In the rows, 128 means zero.
Each row is followed by its class.
[129 130 169 131 119  71 114 110 137 133 117 238 108 141 137 115 134 140
 178 127 146 118 110 117 156 102  69 126 141 136 109 203 131 158 131 121
 137 164  87 120 119 112 114 138 131 115 150] : j641
[143 135 139 117 155  61  97  98 139 139 104 194 152 125 146 132 145 145
 179 136 127  87 127 109 190 149  23 129 119 147  73 186 102 129 139 150
 132 145 126 117 113 137 129 209 144 120 143] : j641
[149 149 122 132 179  94  67 126 150 112 117 114 126 134 133 139 134 207
 174 141 125 130 139 117 122 139  40 142 121 165  89 142 113 127 123 132
 129 142 127 129 106 119 144 137 139 131 117] : j641
[141 147 145 128 189  37 106 103 148 146 121 164 145 126 144 133 154 179
 161 129 110  45 118 133 155 105  68 136 110 127 100 247 128 118 144 127
 126 124 140 118 133 136 113 129 130 102 162] : j167
[144 134 165 127 149  65 125 103 128 141 155 172 121 136 132 122 157 114
 180 122 107  81 115 135 162 121  71 103 143 141 116 239 105 141 140 134
 129 150 133 132 123 126 120 131 139 123 134] : j641
[161 136 145 121 109  66  61 120 115 142 153 150 118 129 138 123 132 139
 150 129 166 116 131 121 144 103  25 132 134 141 105 225 140 140 151 125
 128 153  92 132 127 129 130 225 135 125 141] : j641
[160 131 143 129 134  85 174 118 142 137 143 134 135 121 127 124 139 100
 185 137 151 104 125 126 185 130  36 127 133 135  87 231 140 154 141 122
 126 113 135 136  90 118 126  94 134 120 125] : j641
[136 134 137 121 144 101  93 142 117 125 134 106 121 140 134 132 127 154
 134 128 118 120 114 140 113 141  80 135 126 128 104 128 117 104 146 159
 128 136 140 126 133 132 122 134 127 136 119] : j641
[179 117 152 127 146  70 156  98 132 132 122 169 113 142 130 135 137 127
 177 126 124  96 122 133 171 140  89 129 131 127  99 247 121 142 124 140
 132 159 129 134 147 114 130 109 139 134 151] : j167
[130 123 115 121 122 125 137 106 126 144 100 177 156 123 133 127 131 151
 124 146 128 118 147 110 208 140 100 117 123 123 117 163 115 135 115 131
 106 145 119 106 133 134 142 251 123 131 148] : j641
[144 142 120 127 166 124  86 100 141 127 117 152 139 120 153 158 142 114
 167 131 131 101 140 127 151 151  25 124 131 143  73 155 134 117 147 138
 122 126 123  93  44 109 163 214 151 126 130] : j641
[121 136 133 129 131 116 117 139 155 116 118 181 133 126 123 133 123 193
  67 132 111 102 127 135  96 137 162 134 129 140 117 101 138 113 113 123
 119 133 124 110 157 139 104 113 127 131 142] : j167
[128 127 149 126 151 138 144  92 135 143 126 183 144 140 132 135 132 108
 161 128 120 106 120 136 152 155 122 123 138 143 101 141 130 128 130 122
 125 121  94 123 103 127 138 157 133 110 143] : j641
[128 134 103 125 129 160  61 151 101 134 152  64 128 119 122 131 120 194
  57 136 111 184 128 118  70 114  97 137 112 127 141 136 156 109 162 151
 143 159 115 124 121 149 125 217 116 137 108] : j167
[148 125 138 128 126 119 153 117 132 142 137 151 129 135 130 127 136 112
 160 112 134 128 117 111 152 146  76 121 126 131 100 185 141 140 129 143
 127 142 120 134 126 122 133 123 133 124 125] : j641
[147 126 133 119 130 113 131 106 150 149 112 199 155 130 135 135 147 174
 104 139 135 100 138 117 156 146  73 112 113 131  95 195 109 125 127 153
 127 158 122 120 146 120 135 227 140 118 133] : j641
[135 133 134 120 142  96 177  95 147 128 138 168 145 131 136 117 150 125
 139 129 144  99 137 111 211 137  87  63 123 129 132 220 116 141 124 133
 127 136 142 130 123 130 131 194 123 125 160] : j167
[148 143 167 127 152  81  81  91 140 162 119 166 131 125 136 146 144 168
 144 234 129  49 142 137 175 132 108 131 132 132 121 215  99  96 147 130
 121 152 122 120 160 122 117 226 130 124 157] : j641
[125 142 130 123 149  87 156 128 133 128 135 173 147 123 119 130 135 195
 117 135 118 116 128 109 161 134  87 137 120 150 104 154 120 113 122 128
 126 147 133 119 122 196 123 160 129 135 130] : j641
[144 136 170 140 160  67 130  92 132 144 127 221 121 137 129 114 133 105
 113 116 114  94 118 118 171 164  79 151 150 113 111 211 132 143 118 150
 132 168 110 128 184 130  99 213 138 129 169] : j641
[108 125 155 124 144  79 149  88 125 150 122 188 126 144 131 113 115 136
 129 131  96  96 124 129 142 138 185 144 133 118 116 220 105 117 122 141
 132 132  91 127 167 127  96 135 134 123 176] : j167
[120 139 150 137 130 101  41 127 128 131 115 187 124 117 129 146 137 159
 112 131 156 119 128 126 153 109  42 117 140 134 105 167 145 121 145 139
 137 155  40 111  83 139 136 252 133 129 121] : j167
[156 135 135 122  85 137  57 152  91 153 134 149 129 113 132 123 133 101
 102 133 151 115 128 136 104 122  54 113 112 119  89 117 148  89 135 142
 139 138  87 122 144 126 137 192 127 129 129] : j167
[ 89 134 165 115 128 109 158 115 158 139 133 250 135 120 130 117 136  99
 182 134 159 142 120 118 210 187  43 126 126 142  79 111 128 143 116 134
 133 149 110 113 121 128 123 228 123 129 107] : j641
[146 141 139 135 144  80 133 135 137 135 119 178 133 118 136 123 139 177
 137 131 120  73 126 130 133 128 102 136 120 133  80 165 143 132 116 120
 122 129 140 112 149 120 118  83 141 142 142] : j641
[165 144 157 125 144  50 196 105 128 137 147 168 130 117 136 112 133 179
  79 124 113  83 124 141 171 127  96 151 141 133 112 252 145 130 138 147
 127 156 143 135 164 132 102 132 125 136 165] : j641
[135 121  73 124 105 122  59 127 123 142 132 143 139 109 134 121 127 108
 133 142 141 131 128 122 115 139  68 125 119 119 101 116 145 126 139 130
 119 142  94 115 141 135 132 234 134 115 140] : j167
[162 160 210 113 192  44 101  57 143 117 116 233 100 156 129 133 144 172
 200 124 118  56 134 125 146 143 105 160 149 136  90 237 107 147 116 140
 123 193  94 144 163  92 109 171 132 127 157] : j641
[146 133 126 125 137 132 158  97 127 134 110 189 143 113 145 135 137 163
 116 140 131 130 134 116 170 156  58 128 120 130 107 173 129 132 130 150
 135 166 104 119 140 133 144 252 138 124 149] : j167
[154 123 146 133 129  96 125 105 134 141 105 201 128 127 127 128 138 179
 143 142 131 104 118 114 163 119  76 123 120 123 108 199 131 153 118 122
 127 146  99 133 122 123 149 143 133 113 152] : j167
[146 149 138 131 129  49 157 140 138 132 159 144 127 139 134 119 123 128
 161 121 156  91 119 149 147  94  41 139 135 142 102 244 152 106 136 117
 139 123 134 152 110 123 127  68 120 114 122] : j641
[111 130 160 129 136 104 113 110 124 126 133 134 138 125 137 133 138 135
 152 133 127  99 133 156 157 104 153 140 119 115 138 171 112 121 122 131
 137 127 135 126 131 130 110 161 121 126 126] : j167
[109 132 167 133 127 139  74 119 130 134 123 150 118 128 123 133 141 149
 151 130 134 122 121 134 111 106 112 129 126 139 113 121 141 132 132 134
 130 140 114 127 129 113 127 133 127 111 117] : j167
[167 128 141 151 111 124 102 124 132 139 119 182 121 148 132 149 131 126
 110 129 147  97 123 133 134 134  63 113 122 124  83 157 130 105 134 149
 128 139 122 115 117 122 134 140 146 118 118] : j641
[140 126 150 126 146 123  67 111 122 137 122 166 123 130 125 130 129 151
 149 130 122 129 124 128 127 162  99 139 138 140  94 139 131 140 134 141
 132 159 105 121 124 119 126 172 134 127 136] : j167
[120 144 174 125 129  60 127  99 138 146 111 252 135 130 133 123 126 103
 117 122 127  64 116 130 155 146 121 141 140 134  98 160 134 126 126 129
 127 164 107 121 184 127  87 166 136 117 164] : j641
[150 135 135 124 133 140  76 113 121 148 117  95 130 130 133 139 124 148
 116 132 112 118 123 124  93 146 105 127 112 129  93 133 135 109 127 145
 130 135 128 131 159 133 129 177 129 134 149] : j641
[ 85 135 148 129 132 120 143 106 134 140 117 241 131 123 129 130 135 170
  70 133 130 118 125 111 173 130 109 127 126 132 130 156 127 126 127 144
 129 154 115 112 121 146 112 222 125 140 117] : j641
[155 130 149 125 116  49  93 103 129 151 104 207 117 129 143 115 132  91
 128 125 142 102 112 135 146 127  67 124 129 112  92 183 126 141 135 145
 130 168  95 115 141 128 108 194 122 112 153] : j167
[120 140 182 125 151  71 129 113 141 127 149 168 125 135 131 118 123 140
 182 129 138 111 119 117 115 149  85 135 136 141 103 149 128 143 129 135
 129 155 111 136 148 110 107 125 121 145 123] : j641
[139 139 117 119 124 113  58 138 128 133 131 143 140 107 139 130 124 132
 105 139 135 128 128 117 102 168  44 131 121 128 104 101 147 116 141 143
 130 153 121 113 137 143 121 233 137 130 133] : j167
[111 116 135 128 109 155 120 116 125 167 108 219 130 128 113 127 129 146
  95 133 126 145 116 120 135 139 132 118 112  98 110 125 142 153 129 135
 121 148 101 112 146 136 126 206 150 107 141] : j167
[139 139 157 123 145  91 134  97 142 129 111 151 129 152 115 165 157 125
 190 127 145  79 136 131 182 109  93 127 142 123 125 202  98 122 118 127
 121 101 127 132 112 115 132 138 105 116 140] : j641
[119 120 150 130 145 126 110  99 136 126 126 169 125 141 130 128 139 168
 148 140 145 128 139 117 161 124 133 120 124 135 129 175 129 138 116 127
 123 125 124 115 110 123 135 182 122 126 121] : j641
[158 136 148 126 127  60 112 133 144 153 135 165 130 128 141 114 152 122
 184 129 126  90 104 126 129 127  32 127 122 116  89 154 160 133 145  86
 133  99 116 126 124 119 123  51 125 128 126] : j167
[120 139 144 129  92 112  85 145 119 150 113 224 134 105 134 133 134 199
  47 137 135 108 120 118 117 119  71 124 115 121  97  90 146 102 138 135
 127 151  99  88 150 159 101 185 120 126 126] : j167

Each row is followed by its class.
[118  89  83 116 178 117 138 141 103 139  73 127 130 129 121 142 141 143
 142  88 122 140  80  97 126 170 118 103 133 145 109 118 122 112  62 113
 122 125 157 129 117 140 127 133 103 106 144] : F
[123 140 106 119 136  89 110 128 115 142 103 154 134 134 113 165 127 148
 135 102 111 118 132 132 128 150 105 151 128 169 114 125 124 145  76 139
 160 133 147 166 127  75 129 122 105  95 127] : X
[105 129 136 122 149 104 132 124 104 156 106 148 131 134  83 167 114 124
 135  78 123  99  95 118 119 136  94 139 137 167 122 121 156 143  68 135
 158 127 132 144 105 124 135 117  97 114 124] : X
[ 86 136  76  92 154  95  77 133 116 157  99 130 137 133 103 215 134 164
 157  97 118 104 109 139 101 184 117 163 126 164 126 125 138 168  68 131
 146 133 187 139 145  74 127 118 101  73 131] : F
[110 116 136 132 137 119 145 125 112 145 119 145 130 126  99  93 116 101
 125  78 126 135 148 136 169 114 137  73 138 130 112 105 134 120 100 125
 154 126 117 131  71 155 151 124 117 119 144] : X
[115 134  57 138 112 130 127 110 141 142 118 126 131 128 108 176 133 123
 129  81 139 124 118  75 145 140 139  88 143 137 117 124 134 128 135 136
 112 131 196  86 149 131 139 113 111 126 127] : F
[127 129 124 117  98 123 119 120 137 135 133 140 125 140 124 151 130 128
 133  98 125 102 125  95 129 139 126 141 134 133 130 126 139 136 123 139
 127 124 144 115 123 120 130 124 136 129 121] : X
[130 119 120 122 144  88 134 109 117 156  83 144 133 120  86 171 122 129
 119  65 124  68  68  69 125 123 106 128 144 156 116 111 139 128  96 132
 135 128 143 123 127 155 136 122  99 143 127] : X
[106 135 127 118  95 104 110 131 152 134 159 132 127 127  99 133 129 124
 133 135 137  87 148 137 125 108 163 108 147  96 138 119 118 150 168 130
 111 126 143 107 135 170 162 131 163 128 133] : F
[117 136 101 122 115 117 105 115 111 146 128 147 136 133 127 138 122 113
 134  84 125 132 146 121 161 144 119 112 127 163 109 117 134 137  97 134
 158 131 133 124 100  91 127 120 107 102 134] : X
[128 141 125 111 108 117 139 107 141 137 133 135 121 146 109 144 123 128
 127  93 124 111 144 111 143 117 135 120 131 114 126 113 158 140 112 132
 137 130 158 138 119 106 114 122 111 106 123] : X
[113 121  89 127 112  89 101  96 116 162  91 143 154  92 105 164 129 116
 130  93 125  83 106  77 175 139 120 138 121 177 119 100 118 155 105 134
 152 129 150 105 104 149 139 119 112 124 133] : X
[148 132  69 105 123 107  79 149 117 123 117 135 127 153 170 145 145 164
 142  92 125 140 137 102 134 180 116 114 138 146 105 141  95 117 126 133
 124 135 153 141 151  45 118 132 131  88 141] : F
[123 118 141 118 134 113 122 120 118 144 110 134 134 112 116 136 122 122
 129  94 126  91 103 105 132 134 116 131 131 135 125 119 129 134 108 128
 137 126 120 117 114 141 136 125 128 131 132] : X
[126 120 124 116 130 124 129 126 117 137 110 143 125 128 122 158 126 133
 135  80 121 109 108 100 126 151 108 136 141 146 125 128 132 127  99 131
 139 134 146 125 122 109 125 122 118 122 130] : X
[ 85 123 103 137 153 111 139 122 115 159  79 133 141 100  91 181 119 127
 141  86 118 106  95 122 144 150 100 150 122 165 127 119 145 158  62 127
 158 134 175 137 100 109 118 122 100 102 131] : X
[132 134 127 133 101 100 131 114 141 128 108 152 120 136 101 170 126 142
 123  76 116 103 134  98 136 135 126 145 144 132 123 123 140 135 111 145
 137 131 172 149 130 103 132 114 121 115 123] : X
[102 121  70 138 158 124 129 138  94 153 102 133 139 132 106 182 117 120
 141 102 135 148  93 115 122 146  91 105 133 191 113 136 124 130  80 134
 150 131 156 116 131 122 132 118  88 119 123] : S
[ 83 102  72 151 116 105 153 134 150 136  82 139 126 108  74 174 135 141
 133  65 120 118 134 107 157 154 163  95 158 119 121 108 122 131 110 135
 112 135 220 106 123 160 159 117 139  95 141] : F
[113 111 120 151 168 114 163 143 121 124  77 143 122 129  98 151 134 147
 123  88 119 148 109 143 117 138 127 113 158 142 116 127 133 105  93 121
 139 129 155 150 130 128 145 123 102 116 130] : F
[103 136  58 130 155 116 116 155 106 151 111 133 139 144 112 145 120 121
 148 113 137 169 133 158 138 139  90  74 128 169 103 136 116 132  93 126
 153 132 155 146 113  90 128 120  96  96 137] : F
[112 124  86 131 128 106 162 107 115 156  96 141 132 136  97 139 122 109
 138  88 123 138 120  91 168 130  97 107 111 162 112 108 142 145  52 132
 161 132 177 160  89 118 109 120  88 102 128] : X
[104  84  94 125 126 101 211 129 121 142  88 151 120 174  63 167 129 115
 152  94 111 148 117  84 139 161 109 137 115 135 126  98 156 157  20 145
 157 123 217 166  93 163 125 123 103  91 120] : F
[120  94 106 141 124 128 100 163 127 112 135 127 134 118 130 117 145 126
 136 146 142 131 120 126 111 148 160  98 159 124 127 136  78 104 184 127
  88 123 121  63 158 201 192 120 179 152 135] : F
[103 120 116 130 131 113 136 124 135 139 108 132 128 122  92 180 126 138
 139 104 120 106 112 120 118 147 124 160 139 137 132 121 144 155 103 136
 131 132 170 126 128 134 128 122 119 112 125] : S
[116 134 123 129 117 105 127 101 125 147 112 146 141 125  96 165 124 125
 134 105 116 111 134 114 151 134 121 157 124 162 127 111 149 153  83 141
 154 129 152 137 118 120 132 119 104 114 116] : X
[121 134  82 119 127 101 123 137 128 138 114 128 132 136 121 155 132 138
 141 120 130 125 128 119 137 148 117 126 123 140 118 124 122 146 105 121
 138 108 170 149 132  98 118 122 119 108 130] : X
[105 135 108 118 145 106 114 137 130 149 113 135 131 133  87 168 120 135
 137  95 130 107 117 141 118 135 119 116 141 145 126 126 134 137 107 128
 138 131 151 133 128 115 139 117 111 110 128] : X
[142 135  98 137 100 129 140 110 131 121 117 145 122 152 143 159 128 139
 133 113 113 158 161 101 152 158 120 159 115 154 119 126 141 138  81 148
 150 137 176 151 129  66 103 124 107 102 112] : F
[110 132 114 134 131 116 153 128 131 146 105 141 126 125  93 144 117 127
 123  39 123 116 132 116 153 124 131  80 153 131 115 120 140 120 114 130
 142 131 161 117  99 106 127 124 110 114 143] : X
[129 104 136 134 148  77 150 124 114 137  94 164 116 146  59 151 124 132
 117  65 116 104 108 106 119 118 133 111 179 153 109 104 141 114  92 140
 142 120 131 140 124 172 180 114 102 132 124] : F
